Here is a tiny trained network, its code and every weight. The questions are about switching its units off for an input and a target symbol, where a switched-off unit gives its printed mean instead of its output.

import numpy as np


def w(rows, s, z=0):
    codes = np.array(rows[::2]) - 128.0
    scale = np.full(codes.shape[1], s)
    scale[-1] = z or s
    return codes * scale


def norm(h):
    return h / np.sqrt((h * h).mean(-1, keepdims=True) + 1e-5)


def f(y):
    return y / 2 * (1 + np.tanh(0.7978845608 * (y + 0.044715 * y**3)))


def softmax(a):
    e = np.exp(a - a.max(-1, keepdims=True))
    return e / e.sum(-1, keepdims=True)


def log_softmax(a):
    a = a - a.max(-1, keepdims=True)
    return a - np.log(np.exp(a).sum(-1, keepdims=True))


def net(x, mask):
    ids = ['ΛΣΦΨΩαγεζημξπτ'.index(c) for c in x.split()]
    T = len(ids)
    res = E[ids] + P[:T]
    u = 0
    for l in range(3):
        q, k, v = (norm(res) @ M[l].T for M in (Q, K, V))
        z = softmax(np.where(np.tri(T) > 0, q @ k.T / 2**0.5, -1e9)) @ v
        res = res + np.where(mask[u], z, O[l][:, -1]) @ O[l][:, :-1]
        u += 1
        y = f(norm(res) @ A[l][:, :-1].T + A[l][:, -1])
        res = res + np.where(mask[u : u + 4], y, B[l][:, -1]) @ B[l][:, :-1]
        u += 4
    return log_softmax(norm(res)[-1] @ U[:, :-1].T + U[:, -1])


Q, K, V, O, A, B = {}, {}, {}, {}, {}, {}
E = w([
[58,211,87],'Λ',
[55,109,135],'Σ',
[125,122,167],'Φ',
[36,69,128],'Ψ',
[153,109,142],'Ω',
[51,118,85],'α',
[45,2,129],'γ',
[116,121,29],'ε',
[105,171,229],'ζ',
[84,174,84],'η',
[159,121,116],'μ',
[127,73,113],'ξ',
[136,122,32],'π',
[140,65,248],'τ',
],0.0091)
P = w([
[123,163,141],'0',
[176,162,136],'1',
[210,166,131],'2',
[249,156,143],'3',
[240,159,136],'4',
[235,149,140],'5',
],0.0015)
Q[0] = w([
[236,226,86],'L0H1',
[146,255,122],'L0H1',
],0.011)
K[0] = w([
[167,250,139],'L0H1',
[81,178,193],'L0H1',
],0.012)
V[0] = w([
[252,104,110],'L0H1',
[149,123,139],'L0H1',
],0.0037)
O[0] = w([
[254,116,118,3],'L0H1',
[148,129,126,104],'L0H1',
],0.0041,0.002)
A[0] = w([
[150,24,140,254],'L0N1',
[169,176,99,111],'L0N2',
[147,3,85,35],'L0N3',
[187,7,100,176],'L0N4',
],0.0073,0.00088)
B[0] = w([
[109,129,2,254],'L0N1',
[170,74,166,105],'L0N2',
[36,129,109,230],'L0N3',
[97,145,8,238],'L0N4',
],0.0075,0.0016)
Q[1] = w([
[15,126,4],'L1H1',
[191,57,171],'L1H1',
],0.015)
K[1] = w([
[182,221,183],'L1H1',
[106,3,118],'L1H1',
],0.011)
V[1] = w([
[55,131,57],'L1H1',
[111,2,117],'L1H1',
],0.0079)
O[1] = w([
[100,166,20,254],'L1H1',
[1,14,111,105],'L1H1',
],0.0055,0.0047)
A[1] = w([
[211,32,193,135],'L1N1',
[170,190,193,86],'L1N2',
[118,127,254,136],'L1N3',
[214,125,216,3],'L1N4',
],0.008,0.0027)
B[1] = w([
[167,127,99,2],'L1N1',
[117,134,64,133],'L1N2',
[152,78,199,155],'L1N3',
[4,148,126,46],'L1N4',
],0.011,0.00083)
Q[2] = w([
[108,28,175],'L2H1',
[108,59,2],'L2H1',
],0.0087)
K[2] = w([
[88,154,221],'L2H1',
[254,143,193],'L2H1',
],0.0073)
V[2] = w([
[138,111,91],'L2H1',
[111,161,3],'L2H1',
],0.0028)
O[2] = w([
[156,134,151,152],'L2H1',
[253,41,203,252],'L2H1',
],0.002,0.0026)
A[2] = w([
[135,234,69,254],'L2N1',
[62,148,181,154],'L2N2',
[156,4,98,100],'L2N3',
[249,90,103,168],'L2N4',
],0.011,0.0014)
B[2] = w([
[246,184,155,255],'L2N1',
[188,160,204,166],'L2N2',
[226,33,107,162],'L2N3',
[2,79,236,145],'L2N4',
],0.0086,0.0066)
U = w([
[135,127,97,87],'Λ',
[115,124,129,1],'Σ',
[139,120,233,172],'Φ',
[4,176,190,163],'Ψ',
[135,59,205,179],'Ω',
[160,164,144,83],'α',
[19,66,77,153],'γ',
[104,129,79,243],'ε',
[63,222,79,50],'ζ',
[150,109,88,104],'η',
[112,113,132,27],'μ',
[193,203,139,151],'ξ',
[169,83,85,124],'π',
[165,6,133,133],'τ',
],0.011,0.0039)

Each question gives the input, a string of symbols that net reads in full, and the target symbol t.
The units are the heads (2 rows each of Q, K, V and O) and the neurons (one row each of A and B). Each row of codes is followed by its name. A weight is (code - 128) times the scale printed after its matrix; where a second scale follows, it is the last column's (O, A, B and U).
mask holds one flag per unit, layer by layer, with each layer's heads first. A switched-off unit (its flag False) gives its mean, the last column of its rows in O or B, instead of its output. The means were averaged over made-up inputs and are rounded, as every weight is.
A unit's drop is (log p(t) with every unit on - log p(t) with that unit switched off) / (log p(t) with every unit on - log p(t) with every unit switched off).
The circuit of an input: a set's keep is (log p(t) with only the set's units on - log p(t) with every unit switched off) / (log p(t) with every unit on - log p(t) with every unit switched off). Starting from the 12 units with the biggest drops (on a tie, the unit counted first), units are removed one at a time, each time the one whose removal leaves the highest keep (on an exact tie, the one counted first), for as long as the keep stays at least 0.8.
circuit, biggest first: the units of the circuit, biggest drop first
k most important neurons: the k neurons with the biggest drops, biggest first
k most important neurons of layer l: the k neurons of layer l with the biggest drops, biggest first
drop of u: that unit's drop, to one decimal
input π Ω Σ Ω Ψ, target γ: circuit, biggest first : [L2N1]
input Φ Ψ ε, target Ω: 2 most important neurons of layer 0 : [L0N2 L0N3]
input μ Ψ Σ Φ Φ μ, target Ω: circuit, biggest first : [L2N4 L1H1 L0N4]
input Ψ ζ γ π, target Φ: circuit, biggest first : [L1H1 L2N4]
input π Ω μ π ζ Ω, target Φ: 4 most important neurons : [L2N4 L0N4 L1N3 L2N1]
input ε ξ ζ Σ, target Φ: 3 most important neurons of layer 1 : [L1N3 L1N4 L1N1]
input Σ γ Σ Φ, target γ: circuit, biggest first : [L1H1 L2N1 L0N4]
input ε α γ τ, target τ: circuit, biggest first : [L2N3 L1H1]
input α Ψ Ψ μ, target τ: circuit, biggest first : [L0H1 L2N4 L1H1]
input Ω Φ γ α, target Ω: 4 most important neurons : [L0N3 L0N4 L1N3 L2N1]
input Σ Λ η μ Ψ, target ξ: circuit, biggest first : [L1H1 L2N1]
input Ψ ζ ε, target Φ: circuit, biggest first : [L1H1 L2N4 L0N1]
input Λ Φ γ, target γ: 4 most important neurons : [L2N1 L0N1 L0N3 L0N4]
input τ π Σ, target Ψ: most important neuron : [L2N1]
input γ ε α Φ μ, target Ω: circuit, biggest first : [L2N4 L0N4 L1H1]
input α Ψ ε ζ ε μ, target Φ: 2 most important neurons : [L2N4 L0N4]
input ζ π γ Ω α, target Φ: 3 most important neurons of layer 0 : [L0N4 L0N1 L0N3]
input η Σ Φ π π Ω, target Ω: 3 most important neurons : [L2N4 L0N3 L0N4]
input η Ψ ε ζ τ Ψ, target Φ: 2 most important neurons of layer 2 : [L2N2 L2N1]
input Φ Ω Σ γ Σ Ω, target Ω: 3 most important neurons : [L2N4 L0N3 L2N3]
input Σ τ Σ Φ, target τ: 2 most important neurons of layer 2 : [L2N3 L2N1]
input α Σ Ψ Ψ, target γ: 2 most important neurons : [L2N1 L0N4]
input τ Ψ μ, target τ: most important neuron of layer 0 : [L0N2]
input ζ ε α ζ α, target Φ: drop of L1N3 : 0.3
